Here is a tiny trained network, its code and every weight. The questions are about switching its units off for an input and a target symbol, where a switched-off unit gives its printed mean instead of its output.

import numpy as np


def w(rows, s, z=0):
    codes = np.array(rows[::2]) - 128.0
    scale = np.full(codes.shape[1], s)
    scale[-1] = z or s
    return codes * scale


def norm(h):
    return h / np.sqrt((h * h).mean(-1, keepdims=True) + 1e-5)


def f(y):
    return y / 2 * (1 + np.tanh(0.7978845608 * (y + 0.044715 * y**3)))


def softmax(a):
    e = np.exp(a - a.max(-1, keepdims=True))
    return e / e.sum(-1, keepdims=True)


def log_softmax(a):
    a = a - a.max(-1, keepdims=True)
    return a - np.log(np.exp(a).sum(-1, keepdims=True))


def net(x, mask):
    ids = ['αβγδεηλξπστφψω'.index(c) for c in x.split()]
    T = len(ids)
    res = E[ids] + P[:T]
    r = norm(res)
    for j in range(3):
        rows = slice(3 * j, 3 * j + 3)
        q, k, v = (r @ M[0][rows].T for M in (Q, K, V))
        z = softmax(np.where(np.tri(T) > 0, q @ k.T / 3**0.5, -1e9)) @ v
        o = O[0][rows]
        res = res + np.where(mask[j], z, o[:, -1]) @ o[:, :-1]
    y = f(norm(res) @ A[0][:, :-1].T + A[0][:, -1])
    res = res + np.where(mask[3:7], y, B[0][:, -1]) @ B[0][:, :-1]
    return log_softmax(norm(res)[-1] @ U[:, :-1].T + U[:, -1])


Q, K, V, O, A, B = {}, {}, {}, {}, {}, {}
E = w([
[89,124,105,156,104],'α',
[139,89,97,119,123],'β',
[139,123,168,121,159],'γ',
[200,253,78,13,51],'δ',
[117,119,162,133,154],'ε',
[146,149,161,128,147],'η',
[151,128,142,119,148],'λ',
[117,137,92,146,101],'ξ',
[107,94,92,138,111],'π',
[146,94,140,108,157],'σ',
[126,97,151,120,161],'τ',
[111,150,171,143,146],'φ',
[106,151,109,153,96],'ψ',
[118,111,85,135,103],'ω',
],0.0051)
P = w([
[120,101,162,118,112],'0',
[68,136,110,96,191],'1',
[172,85,196,161,60],'2',
[82,161,67,112,245],'3',
[138,72,231,134,39],'4',
[137,168,40,172,253],'5',
[73,90,215,84,68],'6',
[186,153,52,205,216],'7',
[23,114,180,48,127],'8',
[237,131,113,236,144],'9',
[22,156,156,43,160],'10',
],0.0017)
Q[0] = w([
[37,47,241,101,40],'h0',
[247,114,126,251,103],'h0',
[74,122,107,184,212],'h0',
[116,143,131,134,105],'h1',
[126,106,106,102,137],'h1',
[94,209,142,159,114],'h1',
[151,160,187,128,151],'h2',
[112,141,114,131,136],'h2',
[124,101,118,158,105],'h2',
],0.017)
K[0] = w([
[132,110,77,253,246],'h0',
[18,152,115,28,171],'h0',
[90,54,197,169,101],'h0',
[121,136,136,113,107],'h1',
[80,100,124,140,154],'h1',
[179,163,118,68,75],'h1',
[162,161,118,86,90],'h2',
[119,113,139,145,120],'h2',
[76,125,122,125,156],'h2',
],0.016)
V[0] = w([
[111,24,75,151,131],'h0',
[94,67,168,162,179],'h0',
[199,111,113,51,144],'h0',
[87,99,152,127,117],'h1',
[108,57,169,246,143],'h1',
[156,142,130,92,82],'h1',
[123,68,159,238,143],'h2',
[182,169,112,82,93],'h2',
[141,114,142,150,123],'h2',
],0.013)
O[0] = w([
[85,153,119,254,58,110],'h0',
[76,175,172,129,23,254],'h0',
[212,175,26,126,128,97],'h0',
[125,153,135,135,173,167],'h1',
[72,148,16,132,238,219],'h1',
[169,96,172,98,141,76],'h1',
[188,60,147,125,13,201],'h2',
[73,160,63,141,176,62],'h2',
[125,109,117,131,79,146],'h2',
],0.0076,0.0079)
A[0] = w([
[183,220,145,213,116,169],'n0',
[165,156,111,101,55,3],'n1',
[136,102,140,234,158,112],'n2',
[249,188,93,186,145,217],'n3',
],0.016,0.0012)
B[0] = w([
[92,5,83,47,160,170],'n0',
[113,176,111,176,232,255],'n1',
[242,157,125,135,144,176],'n2',
[148,237,202,107,24,148],'n3',
],0.012,0.0084)
U = w([
[159,116,210,234,67,181],'α',
[185,137,55,120,45,201],'β',
[111,197,106,173,227,208],'γ',
[196,180,146,82,107,113],'δ',
[2,188,153,181,55,1],'ε',
[188,93,97,11,204,79],'η',
[145,229,143,116,75,75],'λ',
[238,118,141,157,144,116],'ξ',
[153,34,77,185,104,169],'π',
[80,189,37,68,53,97],'σ',
[19,35,44,155,134,50],'τ',
[65,101,214,43,110,172],'φ',
[163,35,206,153,209,42],'ψ',
[197,74,91,136,129,152],'ω',
],0.0093,0.0036)

Each question gives the input, a string of symbols that net reads in full, and the target symbol t.
The units are the heads (3 rows each of Q, K, V and O) and the neurons (one row each of A and B). Each row of codes is followed by its name. A weight is (code - 128) times the scale printed after its matrix; where a second scale follows, it is the last column's (O, A, B and U).
mask holds one flag per unit, heads first, then neurons. A switched-off unit (its flag False) gives its mean, the last column of its rows in O or B, instead of its output. The means were averaged over made-up inputs and are rounded, as every weight is.
A unit's drop is (log p(t) with every unit on - log p(t) with that unit switched off) / (log p(t) with every unit on - log p(t) with every unit switched off).
The circuit of an input: a set's keep is (log p(t) with only the set's units on - log p(t) with every unit switched off) / (log p(t) with every unit on - log p(t) with every unit switched off). Starting from all 7 units, units are removed one at a time, each time the one whose removal leaves the highest keep (on an exact tie, the one counted first), for as long as the keep stays at least 0.8.
circuit, biggest first: the units of the circuit, biggest drop first
most important unit: the unit with the biggest drop
k most important neurons: the k neurons with the biggest drops, biggest first
heads that matter: for each layer, one digit per head in row order, 1 if its drop is at least 0.15 and else 0, layers parted by /
drop when u is switched off: that unit's drop, to one decimal
input ξ ξ γ π γ, target π: circuit, biggest first	h0, n0, n2
input γ φ γ γ ε γ γ η η η β, target η: most important unit	h0
input τ λ φ, target λ: circuit, biggest first	n3, h0
input γ φ λ η γ α α π, target α: circuit, biggest first	h0, n2
input γ φ γ γ β γ, target β: circuit, biggest first	h0, n3, n0, n2
input ε γ ξ φ α ε ε, target ε: heads that matter	000
input η ω σ σ φ, target σ: circuit, biggest first	h0, n3, n0
input β γ π φ τ β, target τ: circuit, biggest first	h0, n0
input γ γ γ γ λ δ α σ φ, target φ: 2 most important neurons	n0, n3
input γ γ τ α α δ φ, target φ: circuit, biggest first	h1, h2, n0
input γ γ λ α τ η γ γ ε β, target ε: heads that matter	100
input α φ τ, target φ: heads that matter	100
input ψ φ η α α π γ ε γ, target ε: heads that matter	000
input γ γ γ λ π α ε ε, target ε: heads that matter	100
input γ γ α ε γ η σ γ φ ξ, target φ: circuit, biggest first	h0
input α τ γ γ φ γ β σ ε, target σ: 3 most important neurons	n3, n0, n1
input φ γ α γ φ τ ξ φ, target ξ: circuit, biggest first	h0, n2
input φ γ σ π γ ε τ, target ε: 2 most important neurons	n0, n2
input γ φ γ ε η, target ε: 2 most important neurons	n2, n0
input φ γ ξ η, target ξ: most important neuron	n2
input γ α φ, target α: 2 most important neurons	n2, n1
input ω α α γ π σ γ, target σ: 2 most important neurons	n3, n0
input φ γ ξ γ, target ξ: 2 most important neurons	n2, n1
input λ γ γ τ φ, target τ: drop when n0 is switched off	0.5
